Here is a tiny trained network, its code and every weight. The questions are about switching its units off for an input and a class, where a switched-off unit gives its printed mean instead of its output.

import numpy as np


def w(rows, s, z=0):
    codes = np.array(rows[::2]) - 128.0
    scale = np.full(codes.shape[1], s)
    scale[-1] = z or s
    return codes * scale


def f(y):
    return np.maximum(y, 0)


def log_softmax(a):
    a = a - a.max(-1, keepdims=True)
    return a - np.log(np.exp(a).sum(-1, keepdims=True))


def net(x, mask):
    res = np.array(x, float).reshape(1, 7) / 4 @ E
    y = f(res @ A[0][:, :-1].T + A[0][:, -1])
    res = res + np.where(mask, y, B[0][:, -1]) @ B[0][:, :-1]
    return log_softmax(res[-1] @ U[:, :-1].T + U[:, -1])


A, B = {}, {}
E = w([
[38,166,212,179,199,139,157,176,85,142,108],'x0',
[81,131,216,134,81,147,116,184,39,97,131],'x1',
[93,178,189,115,123,92,50,113,119,148,122],'x2',
[79,157,119,79,227,125,108,13,177,146,129],'x3',
[115,123,81,181,227,136,209,185,102,126,125],'x4',
[98,162,101,142,101,81,110,164,166,179,100],'x5',
[127,47,166,64,162,2,134,117,153,122,96],'x6',
],0.0051)
A[0] = w([
[132,111,93,132,201,143,143,94,128,120,150,29],'n1',
[142,88,100,107,125,108,175,157,106,114,137,117],'n2',
[125,142,165,144,30,119,50,183,103,129,130,110],'n3',
[109,135,145,135,207,91,137,142,123,134,123,237],'n4',
[178,68,98,125,129,101,196,161,109,113,124,119],'n5',
[111,165,7,157,175,191,167,108,149,136,125,171],'n6',
[90,117,168,78,208,149,151,89,83,105,131,164],'n7',
[130,104,146,141,111,113,125,145,114,116,149,87],'n8',
[153,94,64,54,131,32,89,46,194,138,118,203],'n9',
[136,120,120,117,133,122,122,120,139,129,113,134],'n10',
[82,157,143,158,220,67,158,160,158,153,118,239],'n11',
[131,130,151,118,114,144,132,112,141,125,131,185],'n12',
[116,144,121,129,125,165,110,151,86,117,113,3],'n13',
[90,115,152,90,53,161,150,100,150,131,136,207],'n14',
[118,151,69,151,152,162,151,113,148,144,133,164],'n15',
[178,125,121,106,157,195,87,27,124,108,147,243],'n16',
],0.014,0.0015)
B[0] = w([
[145,158,142,129,120,131,108,139,121,138,102,174],'n1',
[162,119,128,128,129,139,170,115,144,127,130,166],'n2',
[186,163,130,122,135,132,56,124,112,126,109,213],'n3',
[77,119,146,129,152,121,109,138,116,129,123,189],'n4',
[175,116,123,119,127,138,202,116,145,130,139,186],'n5',
[253,125,123,117,104,134,148,133,135,119,131,211],'n6',
[56,126,124,134,136,110,88,129,126,131,140,192],'n7',
[146,144,109,129,137,149,129,127,146,136,112,151],'n8',
[137,164,109,133,75,122,24,144,102,127,151,247],'n9',
[131,134,130,131,122,125,117,128,125,122,136,144],'n10',
[66,128,164,136,190,139,123,110,124,124,104,214],'n11',
[128,130,135,130,139,119,124,130,125,128,118,146],'n12',
[140,125,119,110,116,89,94,120,148,142,124,156],'n13',
[122,138,141,140,158,118,112,138,124,136,116,168],'n14',
[194,124,118,119,114,129,144,130,126,130,124,175],'n15',
[144,135,164,135,194,137,129,134,124,125,79,209],'n16',
],0.023,0.012)
U = w([
[2,75,151,153,165,95,138,99,126,131,147,74],'0',
[154,88,148,121,176,162,244,121,176,125,91,247],'1',
[177,127,65,98,28,129,136,149,146,123,178,9],'2',
[113,182,147,137,141,109,33,150,81,133,102,160],'3',
],0.0066,0.0011)

Each question gives the input, the list of numbers given to net, and the class t.
The units are the neurons (one row each of A and B). Each row of codes is followed by its name. A weight is (code - 128) times the scale printed after its matrix; where a second scale follows, it is the last column's (A, B and U).
mask holds one flag per neuron, in row order. A switched-off neuron (its flag False) gives its mean, the last column of its row in B, instead of its output. The means were averaged over made-up inputs and are rounded, as every weight is.
A unit's drop is (log p(t) with every unit on - log p(t) with that unit switched off) / (log p(t) with every unit on - log p(t) with every unit switched off).
The circuit of an input: a set's keep is (log p(t) with only the set's units on - log p(t) with every unit switched off) / (log p(t) with every unit on - log p(t) with every unit switched off). Starting from the 12 units with the biggest drops (on a tie, the unit counted first), units are removed one at a time, each time the one whose removal leaves the highest keep (on an exact tie, the one counted first), for as long as the keep stays at least 0.8.
units of the circuit, in order: the units of the circuit, biggest drop first
most important unit: the unit with the biggest drop
top k neurons: the k neurons with the biggest drops, biggest first
drop of u: that unit's drop, to one decimal
input [-2,1,-8,-6,8,5,-6], class 2: units of the circuit, in order : (n6)
input [-4,-4,7,-5,7,-6,3], class 1: units of the circuit, in order : (n5, n3)
input [7,0,3,-2,-1,0,3], class 0: units of the circuit, in order : (n9, n6, n11)
input [-8,6,2,-8,8,6,-1], class 2: units of the circuit, in order : (n11, n5)
input [-3,-5,-6,-8,-5,-8,3], class 2: top 2 neurons : (n11, n9)
input [-1,0,-1,-2,0,1,-2], class 2: units of the circuit, in order : (n11, n16)
input [-7,-5,-7,4,-1,-7,3], class 2: top 3 neurons : (n9, n5, n6)
input [-7,7,-8,-8,-4,4,-4], class 2: top 3 neurons : (n5, n11, n16)
input [-7,-1,-5,-8,5,-5,-7], class 1: top 2 neurons : (n9, n5)
input [1,-5,0,-2,-3,1,-5], class 2: units of the circuit, in order : (n11, n6)
input [0,-5,-8,-3,-2,-6,-8], class 1: top 2 neurons : (n9, n16)
input [-7,-2,-4,5,6,-6,3], class 2: top 4 neurons : (n9, n6, n5, n11)
input [8,5,6,6,-4,-7,-4], class 0: top 3 neurons : (n9, n7, n6)
input [8,5,-8,3,8,0,3], class 0: most important unit : n7
input [6,-5,-4,3,0,-7,-7], class 1: top 2 neurons : (n9, n6)
input [4,1,-5,8,-8,-2,-7], class 1: top 2 neurons : (n9, n3)
input [-6,-2,-4,-8,5,0,-7], class 2: drop of n11 : 0.4
input [6,0,0,-4,8,1,-3], class 1: drop of n9 : 0.3
input [-2,-3,2,1,2,4,-3], class 2: drop of n6 : 0.1
input [7,3,-5,5,8,-8,5], class 0: drop of n7 : 0.1
input [6,-4,-6,-2,4,-7,-2], class 1: most important unit : n9
